(in the rows, 128 means zero)
Each row has a class, written after it.
[125 128 102 134 122 142 137 104 146 120 147 109 128 122 130 125 106 140
 124 112 126 138 124 141 142 126 133 136 104 136 134 127 110 140 123 125
 144 133 142 134 114 146 138 140 144 126 142 136 119]	Z17
[104 137 129 111 147 147 138 124 105 128 132 155 131 124 119 131 122 117
 132 114 138 123 123 142 125 128 125 103 131 135 116 121 144 111 130 110
 118 143 137 108 130 137 143 153 124 150 134 130 116]	Z112
[154 140 102 119 116 145 131 116 129 137 110 122 115 135 115 119 130 129
 137 110 110 100 139 142 126 129 123 107 156 144 133 137 123 128 140 128
 144 124 119  93 141 145 108 136 122 149 111 133 141]	Z17
[104 118 101 102 118 147 129 149 151 125 147 118 114  80 126 118 150 146
 132  82 127 115 108 127 142 144 160 137 123 118 131 194 140 131 123 145
 120 149 135  82 120 127 130 154  98 139 121 131 176]	Z17
[155 122  90 134 158 133 136 124 155 134 115 117 131 170 114 124 150 126
 143 126 134 134 141 109 140 116 126 134 148 122 151  97 116 126 136 135
 111 131 147 144 130 107 135 112 137 140 143 135 136]	Z315
[144 127 107 120 132 133 126 131 116  95 112 149 132 134 104 144 119 120
 148 144 119 124 126 137 160 125 112 141 134 118 139 169 137 134 119 129
 117 133 138 136 116 114 141 123 147 148 106  76 150]	Z539
[100 141  91 138  88 106 131 108 119  91 156 129 137 122 184 134 100 129
 117 112 149 145 110 170 132 155 104 140 162 148 148 162 126 137 128 108
 154 126 129 148 117 127 133 164 126 120  84 113 114]	Z890
[132  93 142 167 106 101 145 139  76  97 121 141 130 102 162 131 142 139
 107 114 128 132 109 205 129 134 139 144 119 110 126 130 150 134 108 156
 114 113 149 162 124 127 145 177 148 103 121 155 127]	Z946
[112  89  85 155 114 166 100 124 104  95 109 180 126 109 117 122 160 146
 135 121 123 106 120 153 137 132 145 126  82 146 146  98 138 142 125 139
 122 118 177  92 140 135 122 139 106 119 123 166 131]	Z17
[ 88 112 141 115  79 177  94 120 130 128 129 181 106  97  87 136  87 116
 105 159  98  88 114 144 144 131 150 108  87 160 133 100 143 127 131 147
 121 118 164  94 134 118 131 143 104 126 139 161 178]	Z17
[108 136 113 132 103 147 126 112 125 117 165 116 143 141 132 139  97 131
 107 114 137 133 110 124 138 152 135 117 119 135 147 144 126 131 131 121
 139 116 141 122 119 132 118 150 139 117 124 139 119]	Z596
[126 129 112 132 139 166 119 142  68 117 112 130 123 123 104 132 149  88
 128  92 149 137 125 128 158 126 129 110 135 137 140 139 152 116 127 155
 125 145 130 148 125 142 135 140 129 139 125 112 138]	Z596
[145 131 123 116 137 115 121 133 143 132 107 110 143 124 132 112 137 134
 136 125 141 130 147 123 128 124 155 120 118 140 135 137 118 127 133 156
  92 122 144 137 144 132 136 131 132 124 137 139 125]	Z17
[ 86 143  98 158  78 123 153  95 124  78 181 153 124 141 146 145 132 119
 120 127 147 127  98 178 143 147 116 141 151 140 167 140 119 130 125 132
 162 156 123 143 124 127 126 146 152 105  96 122 118]	Z596
[ 97 119 127 117  65 149 116 120 163  94 149 121 124 131 159 121 102 131
 108  92 122 109 115 138 138 160 136 111 172 164 159 135 108 126 127 125
 160 111 140 104  73 169 106 129 151 162 113 132 158]	Z596
[ 98 126 101 123 116 150 143 121 135 131 135 158 108 124 127 132 115 136
 146 129 119 102 120 153 134 149 130 122 135 128 121 130 138 137 126 123
 134 147 128 107 133 124 126 135 147 131 116 129 141]	Z112
[102 134 101 132 123 117 132 116 117 133 114 123 120 162 120 122 103 115
 153 124 135 107 145 145 126 163  95 117 160 118 121 115 134 138 133 136
 118 114 111 124 131 123 114 136 151 126 129 168 122]	Z625
[120 128 138 134 133 118 127 127 137 125 126 132 119 125 134 126 133 140
 138 149 122 110 134 106 126 139 132 125 168 152 151 104 128 120 120 154
 144 125 146 113 145 141 136 132 131 124 125 132 134]	Z112
[162 128 117 126 146 101 105 133 154 150 138 108 121 147 154 127 122 150
 141 106 147 118 116 147 143 156 124  96 116 141 133 125 142 117 130 140
  98 117 140 121 130  97 123 137 108 117 135 138 142]	Z625
[119 147 128 121  94 129 144 133 105 122  96 103 123 120 112 105 122 108
 128 105 120 127 124 141 153 153 146 121 135 131 130 123 137 121 128 154
 136 132 137 126 142 128 112 123 142 142 124 118 141]	Z539
[130 113 121 139 125 149 101 119 102 122 114 156 123 109 119 136 109 136
 117 108 121 129 135 158 142 147 127 117 126 112 104 142 132 119 132 137
  98 110 160 105 139  96 126 145 116 144  99 125 146]	Z890
[155 160 118  82 134 142 101 115 118  97  69 130 174 115 136 100  80 154
 151 141 180 110 206  63  80 158 141 143 209 132  82  61 136 126 133 156
  87 127 181 112 194 160  96 137 105 115 185 178 137]	Z17
[148 136  97 140 115 117 124 120 162 116 111 115 119 136 141 114 144 153
 143 144 133 130 137 104 136 131 137 128 147 140 146 117 115 123 131 144
 127 130 155 122 135 130 136 103 128 114 130 103 139]	Z315
[122 132 117 126  99 127 131 114 128 109 142 108 123 132 140 141 113 117
 131  96 121 146 129 156 152 139 124 137 117 127 135 157 119 126 131 122
 132 129 117 118 111 126 131 140 122 134 123 120 128]	Z890
[138 140 103 134 143 139 135 149 114  76 119 125 140 159 104 138 151 115
 153 122 146 148 123 113 130 136 118 124 154 118 130 150 121 142 131 131
 120 177 126  95 106 157 112 150 113 131 121  96 157]	Z315
[130 125 111 119 101 141 114 130 126 135 125 117 119 130 120 129 117 107
 135 100 124 112 142 141 137 149 131 120 140 121 114 148 140 139 141 142
 119 136 133 108 134 116 122 133 126 139 133 127 138]	Z890
[133 141 118 136 128 132 138 100 132 127 140 115 129 120 129 125 103 155
 120 120 122 143 130 148 145 137 130 112 115 141 148 140 128 123 125 127
 131 121 162 133 124 132 117 152 149 121 119 129 124]	Z539
[105 118 136 121 108 158 115 129  93 110 105 167 120 106  86 126 151 101
 111  98 117 117 138 146 144 142 118 104  96 137 148 120 160 132 123 136
 122 160 167  79 119 118 139 129 122 152 117 128 143]	Z890
[121 119 130 125 128 151 144 123 111 118 109 129 124 139 120 124 117 129
 135 132 121 127 120 160 123 161 132  93 160 123 126 134 135 128 137 137
 133 124 129 103 127 126 111 126 142 106 126 140 130]	Z625
[151 195 161  76 151 144 106  86 168 163 132 161 131  70 133 127 128 106
 163 147 106 101 137 104 115  73 153 132 125  99  61 176 152 159 127 135
 112 153 189 120 105  89 104  89 118 198 163  84 131]	Z17
[113 137 117 131 109 124 135 118 128 109 148 109 124 128 153 125 110 136
 117 115 116 141 128 145 143 148 121 126 127 143 131 143 119 132 126 124
 151 128 108 130 120 149 127 145 137 132 112 126 114]	Z112
[120 147 103 108  89 160 147 174 160 158 110  90 122  93 112 140 112 132
 115 135 137 139 127  72 133 158 147 108 141 109 120 124  85 117 133 147
 139 153 130 131 199 109 153 107 100 151 156  71 206]	Z315
[128 125 133 136 116 145 104 128 133 110 128 146 118 109 146 131 134 114
 119 130 129 141 128 137 142 134 139 131 119 118 121 157 141 132 122 145
 106 113 149  97 140 103 131 120 139 150 112 132 145]	Z946
[123 131 103 130 132 157 118 140  85 120 114 152 113 111 110 133 136 111
 133  96 136 132 151 138 143 135 123 115 120 118 114 131 150 128 129 128
 115 161 147 104 137 135 135 147 129 148 130 112 144]	Z890
[106 134 110 129 126 135 135 148 109 120 129 126 127 113 121 139 145 119
 145 122 121 132 117 153 135 122 123 134 132 131 130 147 143 137 123 121
 123 154 133 108 123 113 137 163 121 153 114 106 139]	Z890
[131 119 120 124 105 143 142 134  86 150  94 116 118 151 122 119 109 135
 159 141  97 109 114 143 122 140 127 106 133 123 127 114 137 116 140 134
 132 108 122  90 151 138 116 129 136 130 118 146 124]	Z315
[167 105 156 143  31  85 194 160 160  44  95  84  98 105 128 137 144 113
 122 126 104 168 111 173 156 149 134 122 117 143 118 165 112 150 107 169
  93 124  71  50  96 110 138  96 129 117 115 124 138]	Z625
[111 136 122 124 124 172 146 156 136 125  95 150 123  90 107 102 141 125
 127 114 130 121 134 138 133 163 155  92 152 117 124 159 144 136 148 130
 133 156 137 134 115 110 128 131  87  96 150  87 144]	Z625
[140 129 124 143 110 117 110 128 160 135 156 105 136 106 168 132 113 161
 139 116 126 125 116 174 134 128 150 147 151 139 112 166 122 143 124 123
 128 118 122 170  70 130 136 144 118 103 132  93 159]	Z946
[130 114 144 124 120 132 131 136 105 135 124 130 116 138 125 121 123 114
 142 109  99 122 134 175 142 142 125 134 118 111 126 144 139 137 132 143
 123 137 110 108 109 118 117 137 124 139 121 141 116]	Z890
[125 115 142 132 151 157 100 141 135 115 107 183 134 128 133 115 115 126
 148 137 125 104 127 147 126 130 125 129 123 114 126 143 138 137 134 130
 101 107 139 124 126 107 112 135  98 140 118 150 112]	Z625
[102 165  81 114 145 159 113 161  82 136 119 153 129 118  73 119 152 138
 104 152 132 121 134 138 137 130 128 109 118 146 145 159 138 149  95 153
 139 158 142 147 115 152 135 162 100 135 125  89 162]	Z17
[120 156 106 111 147 125 112 130  96  99 118 114 135 112 144 139 136 135
 141 110 141 142 123 110 137 137 105 116 109 158 136 139 120 122 117 110
 148 148 124 104 130 176 121 153 120 159  98  99 167]	Z17
[222  74 128 113 149 101 162 117 116 132  33 109 105  64  88 118 134 168
 170  90  79 162 124  90 161 106 128 190  80 109 146 128 138 119 107 130
 105 111 186 106 114 132 123 101  82 113 110 139 149]	Z315
[153 131 114 112 155 113 128 119 134 123 148 117 128 110 144 126 120 152
 131 100 117 132 139 142 147 132 140 131 121 148 133 139 130 135 121 107
 132 125 144 125 106 141 116 159 131 137 119 131 138]	Z112
[117 125  81  93 132 129 114 101 117  73 162 125 164 151 113 141 116 144
 104 159 132 165 152 148 133 136 156 127 125 137 131 153 102 146 131 107
 118  97 176 106 119 159  90 136 166 144 145 140 120]	Z539
[103 137 116 129 119 123 137 108 138 105 163 118 123 126 147 140 113 130
 115 117 126 141 119 142 136 137 130 123 125 141 130 142 128 135 125 113
 147 126 119 113 116 139 124 154 143 133 119 135 120]	Z112
[122 132 154 113 121  95 117 123 144 140 118 125 124 134 153 139 105 139
 124 159 144 111 126 131 124 139 152 126 126 132 143  89 109 130 129 122
 114 102 142  98 146 117 136 118 119  96 144 130 158]	Z890
[106 114 107 131  89 134 128 123 140 109 151 124 140 113 141 135  94 144
  98 129 143 130 123 153 131 148 129 130 152 135 132 124 122 145 138 114
 139 122 121 138 115 133 121 138 132 124 136 113 122]	Z596
[114 111 101 124 106 126 113 153 153 125 107 114 123 139 136 122 138 135
 157 139 126 120 142 130 141 144 147 148 132 122 139 121 114 148 134 145
 104 130 140 113 131 118 132 121 108 114 155 122 143]	Z890
[147 133 132 133 150 117 142  96 143 149 110  97 100 158 159 122 153 143
 158 127 126 125 155 139 144 134 114 124 126 124 146 125 117 105 116 170
 119 116 132 153 136 114 170 108 136  96 155 133 110]	Z890
[117 107 124 111 112 118 139 122 173  90  85  57 118 120 143 146 132 201
 143 147 108 118 148 189 130 144 114 149 102 109 112 148 125 130 118 150
  93 120  76 134 167 104 113 159 135 109 128 136 188]	Z539
[167 153 100 128 141 158 158 116  98 162 125 156 134 131 126 139 106 175
 130 112 114 153 109 114 129 118  98 117 152 122 137 178 118 111 114 111
 135 118 137 154  71 158 117 129  64 127 110  89 128]	Z315
[122 128 113 114 120 141 110 137 114 135 125 139 111 131 115 123 121 110
 125 114 127 118 142 161 133 158 123 117 141 125 122 134 145 140 124 138
 131 135 130 111 121 109 120 146 112 140 125 137 146]	Z890
[152 104 136 134 105 162  99 116 115 104  89 167 110 121 131 144 129 123
 126 131 112 125 140 155 142 116 131 127 155 128 121 123 140 122 122 144
  96  78 145  95 107 120 120 111 103 141 133 145 169]	Z946
[ 93 102 133 135 114 129 121 107 155  79 114 143 123 102 133 131 112 129
 141 126 132 120 109 116 129 141 138 148 132 117  90 129 153 133 117 144
  98 124 166  96 124 106 148 138 148 128 121 144 131]	Z112
[133 109 170 147 143 139 127 143 145 137 126 141 105 149 146 109 135 116
 132 179 134 109 135  98 129 135 127 123 134 126 183 120 139 118 134 188
 138 121 128 141 166 131 154 128 120  92 159 145  71]	Z596
[121 136 100 120 105 121 128 114 167 129 166 123 122 162 120 118  84 131
 116 123 125 141 137 177 143 151 136 147 113 122 103 197  89 133 136 131
 106 115  99 127 120 130 112 137 135 143 101 127  93]	Z890
[144 143 129 116 132 186 121 144 142 153 148 118 100 137 135 137 134 146
 125 149 111  92 115 135 142 140 145 114 160 141 119 111 136 121 120 153
 141 137 136  92 146 115 126 126 120 135 156 116 204]	Z946
[ 82 128 111 105 120 130 155 148 137 127 119 117 123 118 118 120 124 113
 129 120 139 120 126 115 136 167 128 142 159 114 116 133 137 137 118 153
 146 158 107 132 139 128 139 116 151 160 136 105 136]	Z112
[107 144 134 136 111 155 116 167  89 114  97 131 137 125 103 133 131 116
 111 120 127 141 104 109 139 144 132 101 137 124 132 138 151 119 126 144
 129 138 127 124 119 130 125 130  89 125 133  91 152]	Z625
[181 126 118 138 103 165 136 120 126 129 128 131 127 139 140 122 104 146
 133 114 100 131 132 149 124 114 140  98 142 134 122 162 159 127 141 116
 100 103 132  96 119 117 108 135 140 116 110 156 104]	Z539
[142 128  95 131 119 136 126 108 136 129 161 111 129 120 115 130 116 128
 141 110 131 134 141 169 140 131 119 119 129 137 131 163 123 142 141 129
 138 140 116 126 112 128 126 136 128 140 122 117 118]	Z315
[111 121 123 107 152 133 143 130  99 121 127 135 121 130 105 130 138 122
 126 112 142 127  98 150 154 141 139 122 149 134 148 126 152 121 102 160
 112 143 175 124  96 131 126 143 156 143 127 135 178]	Z539
[137  98 117 100 107 119 130 152  96 143 128 161 115 127 135 130 120 100
 122 138 109 136 140 165 124 146 136 134  84  92  98 170 156 139 136 143
 101 127 118 125 164 102 113 124 140 154 126 154  89]	Z890
[125 137 132 108 154 142 113 139 104 120 128 134 121 120 119 138 125 115
 142 115 133 127 143 145 157 139 117 120 144 125 117 150 130 119 131 142
 101 149 134  94 121 117 137 147 118 169 121  93 162]	Z890
[ 97 143 117 109 114 102 117 122 140 108 162 123 134 149 162 125 130 132
 113 128 128 138  97 159 138 131 135 128 149 137 130 167 101 115 132 127
 122 123 134 135 118 141 134 145 113 143 109 108 122]	Z112
[123 126 123 123 126 146 135 121 125 128 127 139 111 131 122 127 115 120
 133 105 122 105 125 128 134 150 123 113 146 135 117 103 149 114 128 138
 132 139 143 100 150 122 128 148 137 150 126 151 138]	Z112
[133 131 134 129 128 134 132 127 150 156 122 103 116 131 121 116 141 133
 118 149 120 115 129 121 135 129 142 137 151 139 128 103 118 127 129 160
 112 117 151 123 151 117 141 117 120 112 152 143 152]	Z946
[124 138 161 114 123 163 110 152 115 124 118 144 141 131 120 120 112 105
 128 126 141  93 141 110 126 133 112 123 165 123 113 120 131 119 143 155
 103 145 113 125 145 135 131 129  98 156 144 119 127]	Z596
[ 88 116 142 130 115 106 128 123 160 128 125 114 124 132 142 133 146 136
 151 148 141 105 120 122 124 147 145 111 147 153 143 102 131 119 134 172
 104 140 143 111 151 123 150 122 150 105 139 139 139]	Z112
[113 109 139 126 115 129 115 129 102 116 119 155 114 119 125 133 128 127
 133 110 118 119 121 175 135 158 144 134 125 113 125 126 142 124 121 152
 122 131 152 102 127 111 105 151 116 131 114 150 156]	Z890
[131 135 141 110 109 168 147 131 106 109 114 142 118 111 130 126 127 113
 133  97 117 110 133 132 123 147 141 101 152 134 118 131 152 112 117 134
 143 140 127  98 146 125 140 132 144 137 116 143 149]	Z112
[106 132 120 109  92 125 136 113 129  97 126 121 123 111 145 131 107 131
 128 109 128 138 135 157 137 149 128 137 134 128 119 157 113 129 128 129
 119 136 141 112 123 140 127 145 130 132 120 123 143]	Z890
[  4 139 111  88 156 142  97 134 138 108  95 154 114 128 107  98 180  69
 147 108 154 102 152 101 167 169 126  94 161  84  97 171 140 147 154 180
  65 168 175 113  64 125 130  99 147 190 181  82 173]	Z625
[152 141 133 124 133 151 116 160  91 128 112 145 137 100 100 141 133 125
 121 114 136 139 125 149 138 123 147 133 125 125 100 144 138 131 116 136
  90 143 134 105 133 125 114 138 103 148 115 108 181]	Z946
[125 153 126 109 124 169 154 135 107  97 119 124 108 154 100 133 146 102
 157 136  91 150 127 113 145 126 124 139 129 116 112 159 155 103 115 136
 112 162 144  77 126 129 139 149 150 144 134 135 153]	Z946
[141 124 120 129 128 116 130 127 157 132 133 113 123 137 134 129 133 140
 148 148 132 130 135 111 128 129 134 128 141 131 141 115 114 122 133 149
 116 134 139 114 142 122 135 113 133 127 138 132 141]	Z315
[ 87 113 148 140 150 149 128 169  99 109 109 143 110  84 147 114 172 154
 127  93 139 129 153 174 120 138 122  81  98 130 132 133 175  87 123 121
 100 159  75  73 177 114 170 174 150 146  81 142 131]	Z112
[142 127 134 119 132 120 110 112 129 108 122 137 131 111 153 123 112 140
 140 113 127 132 127 133 140 131 154 139 133 118 120 144 132 119 120 151
 110 111 160 114 121 123 119 136 141 145 117 142 144]	Z17
[123 134  96 126 108 128 142 132 134 145 126 120 112 118 113 124 129 119
 141 111 129 113 131 149 145 143 126 122 124 124 122 145 142 145 135 144
 119 148 109 137 114 107 122 134 115 130 130 121 155]	Z315
[122 134 146  72 135 147 136 139  88 131 140 154 115 101 129 144 105 105
 138 118 147 118  90 109 164 122 133 136 120 122 132 155 144 115 123 133
  91 149 145  72 129 142 134 114 115 154 128 112 164]	Z596
[146 130 138 137 143 177  83 114 135 160  93  90 113 149  69  99  99 129
 152  73 101  94 125 149 153 100 142 128  84 116 123 129 129 111 116 168
  94 117 191 149 143 140 130 171 140 138 127 174 150]	Z539
[121 134  92 114  79 143 123 150 146  84 135 113 153 104 137 147 118 151
 127 151 117 134 127 141 142 131 154 173  88 153 138 165 125 151 108 109
 121  98 122 121 142 113 127 151 110 122 125 131 162]	Z946
[139 127 136 149 138 141 151 110 154 118 130 132 126 145 142 136 124 117
 137 146 135 128 133  89 125 131 115 128 176 136 126  87 109 126 140 137
 114 119 140 134 130 113 131 121 128 117 146 149 119]	Z596
[116 121  91 150 128 149 136 121 125 103 120 123 123 134  99 120 128 136
 132 130 162 125 173 126 129 139 110 132 152 134 137 102 115 145 128 144
 117 153 116 107 162 165 132 124 178 123 128 140 110]	Z596
[135 143 136 116 120 158 127 135  94 125 133 121 119 120 118 124 116 133
 133 112 131 100 120 152 159 132 125 107 157 142 133 122 130 118 149 145
 100 162 139  77 145 141 121 149 108 127 124 109 162]	Z596
